Here is a tiny trained network, its code and every weight. The questions are about switching its units off for an input and a class, where a switched-off unit gives its printed mean instead of its output.

import numpy as np


def w(rows, s, z=0):
    codes = np.array(rows[::2]) - 128.0
    scale = np.full(codes.shape[1], s)
    scale[-1] = z or s
    return codes * scale


def norm(h):
    return h / np.sqrt((h * h).mean(-1, keepdims=True) + 1e-5)


def f(y):
    return y / 2 * (1 + np.tanh(0.7978845608 * (y + 0.044715 * y**3)))


def log_softmax(a):
    a = a - a.max(-1, keepdims=True)
    return a - np.log(np.exp(a).sum(-1, keepdims=True))


def net(x, mask):
    res = np.array(x, float).reshape(1, 7) / 4 @ E
    u = 0
    for l in range(2):
        y = f(norm(res) @ A[l][:, :-1].T + A[l][:, -1])
        res = res + np.where(mask[u : u + 3], y, B[l][:, -1]) @ B[l][:, :-1]
        u += 3
    return log_softmax(norm(res)[-1] @ U[:, :-1].T + U[:, -1])


A, B = {}, {}
E = w([
[168,103,71,46,212],'x0',
[130,126,130,123,135],'x1',
[130,122,118,135,125],'x2',
[25,72,219,199,247],'x3',
[130,126,121,126,129],'x4',
[49,60,137,25,74],'x5',
[125,134,126,131,125],'x6',
],0.0013)
A[0] = w([
[187,59,30,103,159,254],'L0N1',
[85,157,168,229,3,135],'L0N2',
[96,70,201,167,211,150],'L0N3',
],0.0036,0.0027)
B[0] = w([
[71,198,227,127,124,253],'L0N1',
[141,149,132,3,243,203],'L0N2',
[102,208,54,120,65,196],'L0N3',
],0.0042,0.0025)
A[1] = w([
[39,57,157,62,49,250],'L1N1',
[189,184,116,222,187,198],'L1N2',
[255,138,90,68,24,83],'L1N3',
],0.0038,0.0015)
B[1] = w([
[230,109,103,185,144,251],'L1N1',
[171,15,102,95,85,219],'L1N2',
[3,93,126,243,222,165],'L1N3',
],0.0043,0.0021)
U = w([
[2,117,79,247,173,121],'0',
[155,156,130,113,126,195],'1',
[246,25,102,144,119,111],'2',
[105,165,195,30,202,90],'3',
[132,141,136,121,114,156],'4',
[122,150,122,105,100,147],'5',
[124,152,124,117,87,140],'6',
[56,61,155,99,34,1],'7',
],0.0067,0.0079)

Each question gives the input, the list of numbers given to net, and the class t.
The units are the neurons (one row each of A and B). Each row of codes is followed by its name. A weight is (code - 128) times the scale printed after its matrix; where a second scale follows, it is the last column's (A, B and U).
mask holds one flag per neuron, layer by layer. A switched-off neuron (its flag False) gives its mean, the last column of its row in B, instead of its output. The means were averaged over made-up inputs and are rounded, as every weight is.
A unit's drop is (log p(t) with every unit on - log p(t) with that unit switched off) / (log p(t) with every unit on - log p(t) with every unit switched off).
The circuit of an input: a set's keep is (log p(t) with only the set's units on - log p(t) with every unit switched off) / (log p(t) with every unit on - log p(t) with every unit switched off). Starting from all 6 units, units are removed one at a time, each time the one whose removal leaves the highest keep (on an exact tie, the one counted first), for as long as the keep stays at least 0.8.
units of the circuit, in order: the units of the circuit, biggest drop first
most important unit: the unit with the biggest drop
top k neurons: the k neurons with the biggest drops, biggest first
k most important neurons of layer l: the k neurons of layer l with the biggest drops, biggest first
drop of u: that unit's drop, to one decimal
input [0,-2,5,-1,-3,-7,6], class 2: most important unit => L1N2
input [-7,-1,-4,6,0,-6,3], class 3: top 3 neurons => [L0N2 L1N1 L1N3]
input [-6,-2,5,-7,1,6,6], class 0: top 2 neurons => [L1N3 L1N2]
input [4,3,-5,4,6,8,0], class 2: top 3 neurons => [L1N1 L0N2 L1N3]
input [2,-2,5,2,-5,5,-5], class 2: top 3 neurons => [L1N1 L0N2 L1N3]
input [0,-4,2,7,1,8,3], class 2: units of the circuit, in order => [L1N1 L0N1]
input [6,-7,0,5,-4,-8,-7], class 2: 2 most important neurons of layer 1 => [L1N2 L1N3]
input [3,1,-3,3,2,8,-3], class 2: units of the circuit, in order => [L1N1 L0N2]
input [-8,3,7,1,-2,6,0], class 3: top 2 neurons => [L0N2 L1N2]
input [-1,-4,-2,-7,5,8,-6], class 2: 2 most important neurons of layer 0 => [L0N3 L0N1]
input [-7,-4,3,5,-1,-7,-2], class 2: top 3 neurons => [L0N1 L1N2 L1N3]
input [4,7,6,-7,-3,-1,4], class 0: top 3 neurons => [L1N3 L0N2 L0N3]
input [-2,1,-3,1,2,-8,5], class 2: top 2 neurons => [L1N2 L0N1]
input [7,3,7,-4,6,-3,-4], class 3: most important unit => L0N1
input [3,-6,-4,1,-4,8,-7], class 2: top 2 neurons => [L1N1 L0N2]
input [-5,-5,3,-5,8,-8,7], class 2: top 2 neurons => [L1N2 L0N3]
input [3,3,4,-7,1,1,-6], class 0: top 2 neurons => [L1N3 L0N2]
input [-5,5,6,-8,7,-7,-4], class 0: top 2 neurons => [L1N3 L1N1]
input [4,5,-2,-8,6,-4,-1], class 0: top 2 neurons => [L1N3 L0N2]
input [-7,-3,7,6,4,-1,-5], class 3: most important unit => L0N2
input [4,6,8,4,-8,-8,3], class 2: 2 most important neurons of layer 1 => [L1N2 L1N3]
input [5,0,-7,-7,0,-4,4], class 0: 2 most important neurons of layer 0 => [L0N2 L0N3]
input [-2,7,-8,-8,3,-2,7], class 0: drop of L1N3 => 1.1
input [7,5,-8,-8,0,-1,-7], class 0: drop of L0N2 => 0.7
input [-2,-4,2,-6,0,0,-3], class 0: drop of L1N3 => 1.1
